Look-ups in named tables: a row name and a column name give one cell, copied from the table.

Sor:
,Latof,Lugokim,Moboga,Suvev,Tov
Fim,-0.5,-0.7,0.1,-0.2,0.6
Donif,-0.4,-0.8,0.1,0.7,0.3
Vaku,0.7,0.0,-0.1,-0.7,-0.7
Gaveg,-0.8,0.0,0.8,0.1,0.4
Peza,-1.0,-0.9,0.8,-0.1,-0.8
Mel,-0.8,-0.8,0.1,0.6,0.6
Vimezaz,0.6,0.8,-0.9,0.4,0.1
Fen,-0.7,-0.9,-0.9,0.9,-0.6
Gak,0.6,0.2,-0.4,-0.7,-0.4
Zozega,-0.4,-0.1,0.5,0.2,0.7

Peza, Suvev -> -0.1
Vaku, Lugokim -> 0.0
Fim, Moboga -> 0.1
Peza, Latof -> -1.0
Fim, Latof -> -0.5
Mel, Tov -> 0.6
Fim, Tov -> 0.6
Fen, Lugokim -> -0.9
Gak, Moboga -> -0.4
Vimezaz, Moboga -> -0.9
Mel, Suvev -> 0.6

Gumebun.tsv
	Nabada	Radizo	Nidepo	Pif	Vumok	Rus	Bugibet	Gofose
Netif	53	52	45	81	84	87	61	46
Mopaset	61	66	56	73	63	68	61	64
Vizupo	65	36	82	50	90	53	51	79
Zil	50	33	50	63	81	51	21	25

What is the Nidepo of Zil in Gumebun?
50
What is the Rus of Netif in Gumebun?
87
What is the Radizo of Zil in Gumebun?
33
What is the Bugibet of Netif in Gumebun?
61
What is the Rus of Mopaset in Gumebun?
68
What is the Gofose of Zil in Gumebun?
25
What is the Rus of Zil in Gumebun?
51
What is the Gofose of Mopaset in Gumebun?
64
What is the Bugibet of Mopaset in Gumebun?
61
What is the Radizo of Mopaset in Gumebun?
66
What is the Pif of Vizupo in Gumebun?
50

Vok =
         Kebo  Fam  Rez  Kon
Bizer     154  143  145  143
Sur       154  178   55   78
Motez     116  141  121  152
Ganagu    131  112  122  160
Gizitup   136  110  133  126
Gat       143  192  103  128
Potu      119  150  130  125
Subil     130  135   94  145
Namiv     142  151  129  162
Tenupa    114  239   85  214
Mome      142  143  135  119
Tud       159  124  113  121
Zom       221  128   72  177
Ruf       118  173  110  120

Kebo of Namiv is 142
Kebo of Mome is 142
Fam of Ruf is 173
Kon of Potu is 125
Kebo of Gat is 143
Fam of Gat is 192
Kebo of Potu is 119
Fam of Zom is 128
Kebo of Gizitup is 136

Table Vok
,Tubi,Ful,Nefoled,Razi,Nurel
Guf,-0.2,0.4,0.0,-0.2,-0.1
Bez,-0.7,0.5,0.8,-0.4,0.2
Vufa,-0.2,0.4,0.0,-0.2,-0.1
Vosiz,-0.4,0.8,0.5,-0.2,-0.2
Vumipil,-0.2,0.4,0.0,-0.2,-0.1
Sizu,-0.2,0.4,0.0,-0.2,-0.1
Gup,-0.2,0.5,0.0,-0.2,-0.1
Motim,-0.1,0.3,-0.2,-0.6,-0.3

What is the Nefoled of Bez in Vok?
0.8
What is the Nurel of Motim in Vok?
-0.3
What is the Razi of Guf in Vok?
-0.2
What is the Nurel of Bez in Vok?
0.2
What is the Nefoled of Guf in Vok?
0.0
What is the Tubi of Vosiz in Vok?
-0.4
What is the Nurel of Vosiz in Vok?
-0.2
What is the Nurel of Vufa in Vok?
-0.1
What is the Ful of Vosiz in Vok?
0.8

Table Sav
|  | Per | Lazede | Nereki | Korakiv |
|---|---|---|---|---|
| Tuz | 32 | 71 | 160 | 232 |
| Kapa | 94 | 103 | 144 | 109 |
| Zipagog | 38 | 113 | 203 | 133 |
| Zup | 91 | 94 | 164 | 113 |
| Lepigot | 79 | 76 | 133 | 124 |
| Mul | 4 | 117 | 239 | 232 |
| Fuvo | 73 | 117 | 239 | 184 |

What is the Per of Zup in Sav? 91
What is the Lazede of Mul in Sav? 117
What is the Per of Zipagog in Sav? 38
What is the Lazede of Fuvo in Sav? 117
What is the Nereki of Tuz in Sav? 160
What is the Per of Lepigot in Sav? 79
What is the Nereki of Zipagog in Sav? 203
What is the Lazede of Lepigot in Sav? 76

Siz:
	Lod	Kizup	Biv	Kabogov	Mokat	Bupab
Raro	107	119	127	206	131	189
Lep	108	73	101	192	131	145
Bub	107	122	138	217	131	179
Ludir	107	121	183	190	131	204
Muf	100	121	189	200	131	209
Disene	131	143	138	62	131	217
Vidulol	153	119	85	37	131	203
Bupur	134	98	68	125	131	157
Bopid	107	94	136	218	131	189
Pavir	121	76	80	167	131	189
Fizike	107	143	164	195	131	203

What is the Mokat of Disene in Siz?
131
What is the Lod of Muf in Siz?
100
What is the Bupab of Vidulol in Siz?
203
What is the Lod of Ludir in Siz?
107
What is the Mokat of Ludir in Siz?
131
What is the Kabogov of Raro in Siz?
206
What is the Lod of Bopid in Siz?
107
What is the Kabogov of Disene in Siz?
62
What is the Kabogov of Bub in Siz?
217
What is the Kabogov of Ludir in Siz?
190
What is the Kizup of Muf in Siz?
121
What is the Mokat of Bupur in Siz?
131
Row with the largest Kabogov: Bopid

